Below are the code and all the weights of a small trained network. Each question names an input and a target symbol and asks about switching units off, where a switched-off unit gives its printed mean instead of its output.

import numpy as np


def w(rows, s, z=0):
    codes = np.array(rows[::2]) - 128.0
    scale = np.full(codes.shape[1], s)
    scale[-1] = z or s
    return codes * scale


def norm(h):
    return h / np.sqrt((h * h).mean(-1, keepdims=True) + 1e-5)


def f(y):
    return np.maximum(y, 0)


def softmax(a):
    e = np.exp(a - a.max(-1, keepdims=True))
    return e / e.sum(-1, keepdims=True)


def log_softmax(a):
    a = a - a.max(-1, keepdims=True)
    return a - np.log(np.exp(a).sum(-1, keepdims=True))


def net(x, mask):
    ids = ['εζηθμφψ'.index(c) for c in x.split()]
    T = len(ids)
    res = E[ids] + P[:T]
    u = 0
    for l in range(3):
        q, k, v = (norm(res) @ M[l].T for M in (Q, K, V))
        z = softmax(np.where(np.tri(T) > 0, q @ k.T / 3**0.5, -1e9)) @ v
        res = res + np.where(mask[u], z, O[l][:, -1]) @ O[l][:, :-1]
        u += 1
        y = f(norm(res) @ A[l][:, :-1].T + A[l][:, -1])
        res = res + np.where(mask[u : u + 4], y, B[l][:, -1]) @ B[l][:, :-1]
        u += 4
    return log_softmax(norm(res)[-1] @ U[:, :-1].T + U[:, -1])


Q, K, V, O, A, B = {}, {}, {}, {}, {}, {}
E = w([
[119,130,163,83,14,43,143,92,121,101,163,150],'ε',
[98,116,164,211,67,37,165,66,159,203,69,72],'ζ',
[63,119,121,51,123,157,122,161,72,251,137,98],'η',
[88,149,118,174,167,54,51,120,161,72,147,101],'θ',
[116,97,3,179,113,144,111,110,94,96,121,89],'μ',
[27,149,195,135,48,33,142,137,187,144,155,45],'φ',
[72,68,60,172,138,72,138,135,118,128,59,209],'ψ',
],0.014)
P = w([
[141,184,164,124,154,44,146,65,137,168,59,42],'0',
[158,170,129,162,175,32,196,116,149,130,173,83],'1',
[99,115,162,129,99,121,91,97,150,166,90,148],'2',
[190,120,113,173,92,82,151,248,92,134,146,67],'3',
[73,127,110,78,130,196,117,65,167,152,59,120],'4',
[166,66,94,147,149,99,133,218,204,154,106,84],'5',
[71,213,78,96,54,29,93,91,53,107,1,141],'6',
],0.0086)
Q[0] = w([
[56,142,50,161,125,8,100,133,120,112,2,35],'0.h1',
[150,4,81,212,169,79,166,169,180,167,190,114],'0.h1',
[71,97,105,107,129,91,178,81,116,100,41,93],'0.h1',
],0.006)
K[0] = w([
[128,155,126,23,176,201,120,182,70,225,88,131],'0.h1',
[161,135,122,175,92,53,116,229,44,162,196,134],'0.h1',
[73,73,180,91,137,166,1,79,117,144,138,74],'0.h1',
],0.006)
V[0] = w([
[135,93,182,196,222,153,112,110,135,100,118,159],'0.h1',
[95,96,232,121,238,194,137,209,2,129,116,136],'0.h1',
[73,28,120,80,91,149,143,155,158,177,186,53],'0.h1',
],0.0041)
O[0] = w([
[144,155,40,196,73,146,163,53,128,112,178,164,43],'0.h1',
[93,99,128,168,2,105,65,92,118,129,104,60,2],'0.h1',
[142,81,134,76,134,75,117,97,153,54,40,153,191],'0.h1',
],0.0086,0.0049)
A[0] = w([
[146,190,87,69,134,73,59,146,68,160,63,58,164],'0.n1',
[120,72,118,87,1,175,80,122,135,82,60,110,163],'0.n2',
[128,99,150,114,145,147,100,87,85,163,129,44,254],'0.n3',
[98,175,195,143,150,86,62,138,54,174,97,136,251],'0.n4',
],0.0056,0.00083)
B[0] = w([
[142,55,174,149,182,160,101,52,92,145,196,222,253],'0.n1',
[74,215,76,113,142,54,120,117,44,82,191,38,187],'0.n2',
[72,86,115,107,153,136,94,51,153,166,47,124,166],'0.n3',
[95,75,42,140,35,229,74,128,96,159,193,254,215],'0.n4',
],0.0074,0.0057)
Q[1] = w([
[176,124,201,190,121,140,77,232,133,157,184,133],'1.h1',
[71,157,113,98,174,44,108,13,186,54,101,104],'1.h1',
[199,29,116,83,180,119,134,219,211,132,77,2],'1.h1',
],0.0069)
K[1] = w([
[233,169,85,134,180,52,244,169,122,163,139,120],'1.h1',
[83,48,93,63,67,232,57,131,86,222,109,191],'1.h1',
[222,41,125,195,80,41,92,255,139,155,191,128],'1.h1',
],0.0066)
V[1] = w([
[150,169,176,115,123,139,86,139,203,89,250,186],'1.h1',
[242,102,67,54,132,163,252,59,129,98,132,48],'1.h1',
[162,96,3,95,190,80,85,117,76,50,142,122],'1.h1',
],0.0051)
O[1] = w([
[140,110,122,148,157,104,10,34,121,251,75,153,68],'1.h1',
[93,118,170,88,204,140,146,148,103,135,87,161,1],'1.h1',
[87,225,135,124,111,69,116,62,176,183,131,135,216],'1.h1',
],0.011,0.0039)
A[1] = w([
[147,135,41,40,28,42,138,145,139,209,123,28,164],'1.n1',
[160,92,174,126,169,246,190,237,102,21,199,169,72],'1.n2',
[109,155,144,134,108,124,118,101,161,176,170,8,112],'1.n3',
[210,91,105,143,141,113,92,113,46,93,146,2,3],'1.n4',
],0.0056,0.0023)
B[1] = w([
[176,201,90,189,157,93,107,149,38,65,152,148,253],'1.n1',
[104,153,1,133,118,119,48,192,119,152,2,89,183],'1.n2',
[111,133,180,168,87,99,116,194,144,246,133,224,185],'1.n3',
[102,142,233,153,229,61,152,78,133,106,103,181,168],'1.n4',
],0.009,0.0053)
Q[2] = w([
[170,85,153,96,188,1,148,230,107,186,82,159],'2.h1',
[226,20,58,171,172,154,69,95,33,154,97,194],'2.h1',
[234,59,189,156,150,160,164,115,80,128,225,115],'2.h1',
],0.005)
K[2] = w([
[168,149,125,82,225,151,119,176,8,193,192,50],'2.h1',
[78,174,207,80,3,109,121,155,177,141,162,40],'2.h1',
[173,116,207,161,105,99,171,188,237,101,174,36],'2.h1',
],0.0054)
V[2] = w([
[206,159,95,140,142,232,140,74,62,110,83,198],'2.h1',
[254,153,159,123,94,6,178,165,160,50,32,241],'2.h1',
[106,107,116,206,228,33,112,162,55,88,164,83],'2.h1',
],0.0048)
O[2] = w([
[126,90,151,192,188,150,203,170,8,124,127,183,99],'2.h1',
[114,62,107,127,109,162,195,133,159,185,163,125,167],'2.h1',
[71,151,148,136,182,147,160,59,139,68,104,133,253],'2.h1',
],0.014,0.0054)
A[2] = w([
[100,15,128,97,171,114,100,105,138,149,159,139,97],'2.n1',
[153,172,108,181,76,179,184,153,137,73,201,146,4],'2.n2',
[81,78,146,76,182,203,125,144,168,254,155,161,97],'2.n3',
[122,166,81,183,62,150,101,170,104,58,142,150,236],'2.n4',
],0.009,0.002)
B[2] = w([
[210,82,184,110,49,99,124,120,131,46,142,85,210],'2.n1',
[173,99,166,66,119,190,146,96,34,157,239,124,164],'2.n2',
[165,127,185,111,198,137,108,140,6,161,64,133,204],'2.n3',
[169,105,88,110,146,174,145,158,151,161,102,91,254],'2.n4',
],0.014,0.0057)
U = w([
[152,84,198,71,162,111,79,134,23,151,67,121,94],'ε',
[122,99,48,78,142,155,144,221,140,126,60,96,226],'ζ',
[96,207,144,118,65,147,78,229,82,85,144,96,1],'η',
[178,175,68,193,74,94,119,60,136,219,117,152,54],'θ',
[2,165,166,111,182,105,193,133,98,88,112,184,196],'μ',
[162,75,152,68,70,118,132,81,241,71,125,108,163],'φ',
[141,125,87,106,86,157,192,134,76,131,246,112,163],'ψ',
],0.0077,0.0017)

Each question gives the input, a string of symbols that net reads in full, and the target symbol t.
The units are the heads (3 rows each of Q, K, V and O) and the neurons (one row each of A and B). Each row of codes is followed by its name. A weight is (code - 128) times the scale printed after its matrix; where a second scale follows, it is the last column's (O, A, B and U).
mask holds one flag per unit, layer by layer, with each layer's heads first. A switched-off unit (its flag False) gives its mean, the last column of its rows in O or B, instead of its output. The means were averaged over made-up inputs and are rounded, as every weight is.
A unit's drop is (log p(t) with every unit on - log p(t) with that unit switched off) / (log p(t) with every unit on - log p(t) with every unit switched off).
unit that matters most: the unit with the biggest drop
top k neurons: the k neurons with the biggest drops, biggest first
k most important neurons of layer l: the k neurons of layer l with the biggest drops, biggest first
drop of u: that unit's drop, to one decimal
input η μ μ θ ε, target ψ: unit that matters most => 1.h1
input μ μ μ ζ, target μ: top 2 neurons => (0.n4 0.n1)
input φ μ θ ψ φ ζ ζ, target φ: top 2 neurons => (0.n1 2.n1)
input ε η θ θ ε μ ψ, target ζ: top 2 neurons => (2.n4 0.n3)
input ζ ε θ, target ζ: top 2 neurons => (0.n3 1.n2)
input μ φ ε ψ, target φ: top 2 neurons => (2.n1 0.n4)
input θ ε θ η ψ ε φ, target η: 2 most important neurons of layer 0 => (0.n2 0.n3)
input ψ φ θ θ ζ θ μ, target ζ: top 3 neurons => (0.n3 1.n2 0.n1)
input θ ε ε, target θ: top 2 neurons => (0.n1 1.n1)
input ζ φ ζ ψ θ ψ, target ψ: top 3 neurons => (0.n1 2.n2 0.n4)
input θ ζ ε η μ, target μ: 2 most important neurons of layer 1 => (1.n4 1.n2)
input ψ ζ ζ μ, target ζ: top 2 neurons => (1.n2 0.n2)
input θ ε ζ ψ θ ζ, target ψ: top 2 neurons => (2.n2 0.n1)
input ε θ μ, target ε: unit that matters most => 0.h1
input μ η η ε ε, target η: top 3 neurons => (0.n2 0.n1 0.n4)
input μ φ θ, target μ: top 2 neurons => (0.n3 0.n2)
input θ μ ζ μ ε, target ζ: top 2 neurons => (0.n4 0.n1)
input ψ ψ μ, target ψ: top 2 neurons => (2.n2 0.n1)
input φ ζ μ, target φ: 2 most important neurons of layer 0 => (0.n2 0.n3)
input μ φ μ η ψ η, target η: unit that matters most => 0.h1
input μ ζ μ ψ ζ, target μ: 2 most important neurons of layer 2 => (2.n4 2.n1)
input θ φ μ ψ ε, target μ: 2 most important neurons of layer 0 => (0.n1 0.n4)
input η φ ψ, target ζ: 2 most important neurons of layer 0 => (0.n4 0.n1)
input ε θ ε ψ, target θ: drop of 1.h1 => 1.3
input ψ ψ μ ζ, target ψ: drop of 2.n2 => 0.2
input φ η φ μ μ φ θ, target φ: drop of 0.h1 => 1.6
input ψ φ ζ μ μ ψ μ, target μ: drop of 1.n2 => 0.0
input ζ θ θ ε μ, target θ: most important neuron of layer 0 => (0.n4)
